Below is a small trained network, with its code and all its weights. Each question gives an input and a class and asks what happens when units are switched off, that is, made to give their printed mean instead of their output.

import numpy as np


def w(rows, s, z=0):
    codes = np.array(rows[::2]) - 128.0
    scale = np.full(codes.shape[1], s)
    scale[-1] = z or s
    return codes * scale


def norm(h):
    return h / np.sqrt((h * h).mean(-1, keepdims=True) + 1e-5)


def f(y):
    return y / 2 * (1 + np.tanh(0.7978845608 * (y + 0.044715 * y**3)))


def log_softmax(a):
    a = a - a.max(-1, keepdims=True)
    return a - np.log(np.exp(a).sum(-1, keepdims=True))


def net(x, mask):
    res = np.array(x, float).reshape(1, 4) / 4 @ E
    u = 0
    for l in range(3):
        y = f(norm(res) @ A[l][:, :-1].T + A[l][:, -1])
        res = res + np.where(mask[u : u + 13], y, B[l][:, -1]) @ B[l][:, :-1]
        u += 13
    return log_softmax(norm(res)[-1] @ U[:, :-1].T + U[:, -1])


A, B = {}, {}
E = w([
[188,122,122,216,155,125,255,5,143,166,180],'x0',
[247,114,123,199,170,60,35,160,105,49,215],'x1',
[212,132,149,55,107,109,79,5,94,107,23],'x2',
[138,124,111,66,82,155,124,86,233,51,199],'x3',
],0.0048)
A[0] = w([
[106,108,174,160,204,79,114,149,1,236,86,4],'L0N1',
[114,106,86,130,126,106,120,117,137,136,121,129],'L0N2',
[200,135,155,160,153,94,71,144,102,93,196,55],'L0N3',
[220,163,140,88,149,111,95,68,146,144,39,53],'L0N4',
[119,129,173,192,198,84,125,165,32,190,59,31],'L0N5',
[109,160,91,86,134,147,9,210,111,152,76,56],'L0N6',
[33,125,144,74,94,161,219,96,104,191,43,90],'L0N7',
[47,176,141,217,181,115,178,241,158,134,196,54],'L0N8',
[184,149,157,101,98,74,113,50,68,103,36,38],'L0N9',
[200,189,178,101,71,96,106,54,91,119,49,6],'L0N10',
[184,152,104,191,189,122,217,43,116,182,136,40],'L0N11',
[221,96,118,192,157,32,62,164,67,88,161,36],'L0N12',
[140,130,154,171,172,44,139,176,54,219,51,42],'L0N13',
],0.0043,0.0047)
B[0] = w([
[150,168,58,167,70,212,156,171,95,77,121,170],'L0N1',
[135,123,127,134,110,121,122,132,128,139,126,129],'L0N2',
[116,143,154,91,156,160,136,129,211,203,59,178],'L0N3',
[79,81,93,103,148,145,90,115,90,151,192,168],'L0N4',
[181,188,39,153,58,213,168,148,100,61,139,171],'L0N5',
[126,110,196,130,149,42,253,128,100,78,139,211],'L0N6',
[245,144,128,163,220,103,37,174,221,163,126,254],'L0N7',
[71,45,86,93,155,146,41,37,68,190,156,223],'L0N8',
[50,65,86,115,166,160,106,94,94,151,182,174],'L0N9',
[57,48,100,117,145,165,76,108,102,162,191,156],'L0N10',
[120,114,229,139,105,39,177,174,83,75,105,200],'L0N11',
[176,160,155,114,192,150,101,152,232,208,59,217],'L0N12',
[150,173,72,146,62,237,165,128,113,47,131,171],'L0N13',
],0.0059,0.0031)
A[1] = w([
[211,193,139,147,177,89,50,140,205,187,93,16],'L1N1',
[57,117,120,160,98,116,86,113,114,162,161,23],'L1N2',
[133,94,117,105,99,125,140,134,142,137,131,114],'L1N3',
[50,154,142,84,95,191,202,117,206,244,3,35],'L1N4',
[54,175,184,80,67,43,77,212,90,36,60,46],'L1N5',
[144,150,110,83,38,170,125,89,250,22,199,6],'L1N6',
[107,159,140,89,96,156,57,173,112,104,123,77],'L1N7',
[148,149,141,145,89,135,101,122,145,108,135,66],'L1N8',
[74,120,148,96,100,159,176,116,159,199,63,32],'L1N9',
[169,158,182,183,92,57,249,46,101,129,152,40],'L1N10',
[37,216,154,86,72,171,182,97,164,200,40,4],'L1N11',
[153,144,97,60,24,144,120,92,236,39,212,52],'L1N12',
[144,130,125,101,87,86,84,48,99,122,48,38],'L1N13',
],0.0046,0.0035)
B[1] = w([
[159,182,121,150,187,163,95,149,219,119,134,232],'L1N1',
[116,111,124,103,143,162,139,124,98,140,150,100],'L1N2',
[136,133,125,155,154,109,122,135,94,129,126,124],'L1N3',
[251,172,138,183,254,109,66,166,227,121,173,217],'L1N4',
[111,62,237,63,82,31,255,148,151,95,121,247],'L1N5',
[132,211,71,189,81,241,173,173,43,130,25,229],'L1N6',
[127,83,158,153,125,90,202,113,134,140,117,161],'L1N7',
[139,153,101,144,140,133,145,121,127,170,124,92],'L1N8',
[160,104,120,191,173,125,65,141,182,93,140,118],'L1N9',
[100,96,200,65,70,53,150,187,150,94,71,215],'L1N10',
[192,122,107,191,173,95,99,134,155,120,133,137],'L1N11',
[160,233,44,195,71,216,189,181,12,124,35,253],'L1N12',
[43,60,114,144,117,174,91,133,89,201,238,122],'L1N13',
],0.0046,0.0022)
A[2] = w([
[122,144,141,132,100,137,99,141,104,139,150,103],'L2N1',
[116,108,193,108,106,40,211,127,140,81,137,64],'L2N2',
[29,89,83,156,124,106,133,158,118,179,220,78],'L2N3',
[27,109,101,159,142,130,138,165,118,177,216,75],'L2N4',
[93,96,111,62,137,117,73,38,59,134,115,4],'L2N5',
[134,116,171,150,114,56,196,96,125,119,148,35],'L2N6',
[132,127,136,158,105,119,101,144,107,125,108,24],'L2N7',
[167,109,169,189,109,93,192,62,134,133,144,78],'L2N8',
[106,127,201,99,59,1,173,145,136,107,107,18],'L2N9',
[106,133,131,88,128,113,79,68,83,142,121,36],'L2N10',
[116,191,97,140,77,159,138,140,116,105,101,114],'L2N11',
[51,154,122,131,84,133,169,105,65,150,130,4],'L2N12',
[195,122,144,132,147,121,79,149,194,85,131,135],'L2N13',
],0.0068,0.0036)
B[2] = w([
[143,133,156,152,110,135,145,90,132,140,105,116],'L2N1',
[39,127,161,84,113,100,154,148,102,137,128,235],'L2N2',
[176,82,178,50,86,164,49,49,105,82,147,202],'L2N3',
[178,37,147,68,101,164,56,12,119,88,155,194],'L2N4',
[125,51,163,137,73,164,63,67,158,108,252,187],'L2N5',
[69,120,164,63,116,108,130,182,115,113,74,166],'L2N6',
[137,142,115,118,111,135,153,115,127,161,112,100],'L2N7',
[51,123,150,27,115,55,148,207,132,104,115,177],'L2N8',
[68,94,153,115,97,59,196,139,103,130,149,241],'L2N9',
[147,79,138,130,105,158,85,113,155,69,184,137],'L2N10',
[127,107,120,177,87,132,173,113,28,159,92,197],'L2N11',
[171,130,143,174,149,170,105,150,170,165,97,148],'L2N12',
[72,194,82,161,213,70,138,136,179,234,145,253],'L2N13',
],0.0049,0.0038)
U = w([
[187,192,121,162,245,100,92,144,254,191,121,123],'0',
[119,33,143,91,103,165,45,23,103,113,202,139],'1',
[45,114,189,80,94,20,235,176,112,102,101,225],'2',
[157,211,63,206,53,220,196,144,45,99,68,3],'3',
],0.0092,0.00053)

Each question gives the input, the list of numbers given to net, and the class t.
The units are the neurons (one row each of A and B). Each row of codes is followed by its name. A weight is (code - 128) times the scale printed after its matrix; where a second scale follows, it is the last column's (A, B and U).
mask holds one flag per neuron, layer by layer. A switched-off neuron (its flag False) gives its mean, the last column of its row in B, instead of its output. The means were averaged over made-up inputs and are rounded, as every weight is.
A unit's drop is (log p(t) with every unit on - log p(t) with that unit switched off) / (log p(t) with every unit on - log p(t) with every unit switched off).
The circuit of an input: a set's keep is (log p(t) with only the set's units on - log p(t) with every unit switched off) / (log p(t) with every unit on - log p(t) with every unit switched off). Starting from the 12 units with the biggest drops (on a tie, the unit counted first), units are removed one at a time, each time the one whose removal leaves the highest keep (on an exact tie, the one counted first), for as long as the keep stays at least 0.8.
circuit, biggest first: the units of the circuit, biggest drop first
k most important neurons: the k neurons with the biggest drops, biggest first
top k neurons in layer l: the k neurons of layer l with the biggest drops, biggest first
drop when u is switched off: that unit's drop, to one decimal
input [6,3,-5,-7], class 3: circuit, biggest first -> (L0N5 L0N13)
input [-8,-6,-8,1], class 1: circuit, biggest first -> (L0N8 L2N4)
input [0,2,-4,4], class 1: circuit, biggest first -> (L0N8)
input [8,7,6,3], class 2: 2 most important neurons -> (L0N7 L0N11)
input [4,0,1,-5], class 3: top 2 neurons in layer 0 -> (L0N1 L0N5)
input [-4,0,-8,-8], class 1: circuit, biggest first -> (L0N8 L2N4)
input [2,-6,4,7], class 3: top 2 neurons in layer 1 -> (L1N12 L1N6)
input [7,2,6,-1], class 2: 3 most important neurons -> (L0N11 L1N10 L0N8)
input [-8,7,2,-2], class 2: 2 most important neurons -> (L0N6 L1N5)
input [1,2,-6,-6], class 1: top 2 neurons in layer 2 -> (L2N4 L2N3)
input [8,-4,7,4], class 2: 3 most important neurons -> (L0N11 L1N10 L0N8)
input [6,4,1,7], class 3: 4 most important neurons -> (L1N12 L1N6 L0N6 L1N5)
input [-3,-8,0,8], class 0: 2 most important neurons -> (L1N4 L0N7)
input [-6,0,5,3], class 2: 2 most important neurons -> (L1N5 L0N6)
input [6,-8,-7,-8], class 0: circuit, biggest first -> (L1N4)
input [5,-1,4,-4], class 2: 3 most important neurons -> (L0N11 L0N8 L1N10)
input [8,-8,7,-1], class 0: 3 most important neurons -> (L0N7 L1N4 L0N6)
input [-6,6,-8,-8], class 1: top 2 neurons in layer 0 -> (L0N8 L0N7)
input [-4,-6,-5,-5], class 0: 2 most important neurons -> (L1N4 L0N7)
input [3,0,4,-4], class 1: top neuron in layer 0 -> (L0N9)
input [5,2,4,-3], class 2: 2 most important neurons -> (L0N11 L0N8)
input [-1,1,-4,-5], class 3: top 2 neurons in layer 0 -> (L0N5 L0N1)
input [1,6,4,-8], class 3: drop when L0N13 is switched off -> 0.2
input [5,2,3,-1], class 2: drop when L0N11 is switched off -> 0.2
